Below are the code and all the weights of a small trained network. Each question names an input and a class and asks about switching units off, where a switched-off unit gives its printed mean instead of its output.

import numpy as np


def w(rows, s, z=0):
    codes = np.array(rows[::2]) - 128.0
    scale = np.full(codes.shape[1], s)
    scale[-1] = z or s
    return codes * scale


def f(y):
    return np.maximum(y, 0)


def log_softmax(a):
    a = a - a.max(-1, keepdims=True)
    return a - np.log(np.exp(a).sum(-1, keepdims=True))


def net(x, mask):
    res = np.array(x, float).reshape(1, 7) / 4 @ E
    y = f(res @ A[0][:, :-1].T + A[0][:, -1])
    res = res + np.where(mask, y, B[0][:, -1]) @ B[0][:, :-1]
    return log_softmax(res[-1] @ U[:, :-1].T + U[:, -1])


A, B = {}, {}
E = w([
[71,238,105,57,172,101],'x0',
[117,131,129,139,125,143],'x1',
[140,126,128,115,131,112],'x2',
[111,135,136,147,124,155],'x3',
[88,70,179,178,248,64],'x4',
[143,127,133,113,133,113],'x5',
[172,92,84,82,236,236],'x6',
],0.013)
A[0] = w([
[86,217,79,84,185,116,12],'n1',
[152,175,72,63,39,199,71],'n2',
[41,166,127,64,157,127,6],'n3',
[25,85,153,155,245,89,14],'n4',
[105,218,119,90,165,145,52],'n5',
[155,132,80,94,203,191,151],'n6',
[74,196,169,152,61,47,228],'n7',
[174,40,161,131,97,176,13],'n8',
[150,126,122,96,175,176,159],'n9',
[147,99,92,124,160,188,126],'n10',
],0.012,0.0017)
B[0] = w([
[170,128,120,203,142,160,213],'n1',
[128,118,202,19,177,210,242],'n2',
[233,117,74,173,158,82,193],'n3',
[115,62,170,38,216,152,251],'n4',
[183,49,125,204,123,168,198],'n5',
[23,198,103,128,47,58,226],'n6',
[78,173,158,151,101,83,243],'n7',
[177,151,92,231,181,186,191],'n8',
[69,254,64,113,47,79,194],'n9',
[108,109,79,135,93,74,197],'n10',
],0.01,0.018)
U = w([
[16,182,134,152,39,41,226],'0',
[123,101,171,13,155,166,151],'1',
[236,114,90,251,111,132,4],'2',
],0.012,0.0022)

Each question gives the input, the list of numbers given to net, and the class t.
The units are the neurons (one row each of A and B). Each row of codes is followed by its name. A weight is (code - 128) times the scale printed after its matrix; where a second scale follows, it is the last column's (A, B and U).
mask holds one flag per neuron, in row order. A switched-off neuron (its flag False) gives its mean, the last column of its row in B, instead of its output. The means were averaged over made-up inputs and are rounded, as every weight is.
A unit's drop is (log p(t) with every unit on - log p(t) with that unit switched off) / (log p(t) with every unit on - log p(t) with every unit switched off).
The circuit of an input: a set's keep is (log p(t) with only the set's units on - log p(t) with every unit switched off) / (log p(t) with every unit on - log p(t) with every unit switched off). Starting from all 10 units, units are removed one at a time, each time the one whose removal leaves the highest keep (on an exact tie, the one counted first), for as long as the keep stays at least 0.8.
units of the circuit, in order: the units of the circuit, biggest drop first
unit that matters most: the unit with the biggest drop
top k neurons: the k neurons with the biggest drops, biggest first
drop of u: that unit's drop, to one decimal
input [2,1,0,-3,-5,-8,-1], class 1: unit that matters most : n2
input [8,-2,4,-2,0,1,8], class 0: top 2 neurons : n6, n9
input [-3,-6,1,-8,1,2,1], class 2: top 3 neurons : n2, n4, n6
input [3,8,-3,8,2,7,2], class 2: units of the circuit, in order : n2, n7
input [0,-6,-7,8,6,-1,6], class 0: top 3 neurons : n6, n2, n9
input [-5,7,-7,2,-6,-6,6], class 0: top 4 neurons : n6, n4, n9, n10
input [-1,-4,-8,-5,-5,7,5], class 0: top 3 neurons : n6, n4, n9
input [8,3,-4,8,6,0,5], class 2: top 4 neurons : n3, n1, n5, n2
input [-8,-2,-4,-7,7,1,8], class 0: top 3 neurons : n6, n9, n2
input [8,-1,-6,7,-5,4,5], class 2: top 2 neurons : n5, n1
input [-1,6,5,2,8,-7,-6], class 1: top 2 neurons : n4, n6
input [4,-7,4,-6,4,-3,-2], class 1: top 2 neurons : n4, n8
input [7,1,3,3,4,-5,7], class 0: top 3 neurons : n6, n9, n8
input [-6,-7,-3,-6,8,-4,1], class 1: unit that matters most : n4
input [-1,-8,6,3,3,5,-2], class 1: top 3 neurons : n6, n9, n10
input [8,-6,6,5,5,2,8], class 0: drop of n9 : 1.1
input [-7,5,-2,-3,6,5,8], class 0: drop of n9 : 0.2
input [-4,-4,-2,-2,-2,2,7], class 0: drop of n6 : 0.1
input [0,-4,1,-5,4,7,-1], class 1: drop of n4 : 0.0
input [5,8,-4,-7,-2,8,-4], class 2: unit that matters most : n6
